Below are the code and all the weights of a small trained network. Each question names an input and a class and asks about switching units off, where a switched-off unit gives its printed mean instead of its output.

import numpy as np


def w(rows, s, z=0):
    codes = np.array(rows[::2]) - 128.0
    scale = np.full(codes.shape[1], s)
    scale[-1] = z or s
    return codes * scale


def norm(h):
    return h / np.sqrt((h * h).mean(-1, keepdims=True) + 1e-5)


def f(y):
    return np.maximum(y, 0)


def log_softmax(a):
    a = a - a.max(-1, keepdims=True)
    return a - np.log(np.exp(a).sum(-1, keepdims=True))


def net(x, mask):
    res = np.array(x, float).reshape(1, 2) / 4 @ E
    u = 0
    for l in range(2):
        y = f(norm(res) @ A[l][:, :-1].T + A[l][:, -1])
        res = res + np.where(mask[u : u + 4], y, B[l][:, -1]) @ B[l][:, :-1]
        u += 4
    return log_softmax(norm(res)[-1] @ U[:, :-1].T + U[:, -1])


A, B = {}, {}
E = w([
[148,36,211],'x0',
[3,117,235],'x1',
],0.007)
A[0] = w([
[42,239,254,51],'0.n1',
[83,243,77,6],'0.n2',
[36,169,146,152],'0.n3',
[184,167,29,137],'0.n4',
],0.0091,0.0026)
B[0] = w([
[210,207,140,254],'0.n1',
[22,78,2,206],'0.n2',
[144,101,173,222],'0.n3',
[184,167,176,240],'0.n4',
],0.0091,0.0058)
A[1] = w([
[164,1,181,57],'1.n1',
[105,53,114,4],'1.n2',
[150,75,229,93],'1.n3',
[152,112,159,58],'1.n4',
],0.008,0.0025)
B[1] = w([
[2,213,24,229],'1.n1',
[141,117,160,134],'1.n2',
[151,112,71,255],'1.n3',
[122,148,102,159],'1.n4',
],0.012,0.0041)
U = w([
[55,151,66,3],'0',
[213,106,251,253],'1',
],0.012,0.0041)

Each question gives the input, the list of numbers given to net, and the class t.
The units are the neurons (one row each of A and B). Each row of codes is followed by its name. A weight is (code - 128) times the scale printed after its matrix; where a second scale follows, it is the last column's (A, B and U).
mask holds one flag per neuron, layer by layer. A switched-off neuron (its flag False) gives its mean, the last column of its row in B, instead of its output. The means were averaged over made-up inputs and are rounded, as every weight is.
A unit's drop is (log p(t) with every unit on - log p(t) with that unit switched off) / (log p(t) with every unit on - log p(t) with every unit switched off).
The circuit of an input: a set's keep is (log p(t) with only the set's units on - log p(t) with every unit switched off) / (log p(t) with every unit on - log p(t) with every unit switched off). Starting from all 8 units, units are removed one at a time, each time the one whose removal leaves the highest keep (on an exact tie, the one counted first), for as long as the keep stays at least 0.8.
units of the circuit, in order: the units of the circuit, biggest drop first
k most important neurons: the k neurons with the biggest drops, biggest first
k most important neurons of layer l: the k neurons of layer l with the biggest drops, biggest first
drop when u is switched off: that unit's drop, to one decimal
input [5,-2], class 0: units of the circuit, in order : 1.n1
input [6,-5], class 0: units of the circuit, in order : 0.n1; 1.n1
input [7,-7], class 0: units of the circuit, in order : 0.n1; 1.n1
input [5,-5], class 0: 2 most important neurons : 0.n1; 1.n1
input [-5,8], class 1: units of the circuit, in order : 1.n1; 0.n1
input [-3,-5], class 1: 2 most important neurons : 0.n4; 1.n1
input [8,6], class 0: 2 most important neurons : 1.n1; 0.n4
input [7,-5], class 0: 2 most important neurons : 1.n1; 0.n1
input [-1,-3], class 1: 2 most important neurons : 1.n1; 0.n4
input [-1,-4], class 1: 2 most important neurons of layer 0 : 0.n4; 0.n2
input [1,3], class 1: drop when 0.n1 is switched off : 1.4
input [-2,4], class 1: drop when 1.n1 is switched off : 0.1
input [8,2], class 0: drop when 1.n1 is switched off : 0.4
input [7,-3], class 0: units of the circuit, in order : 1.n1
input [1,-3], class 1: drop when 1.n1 is switched off : 0.2
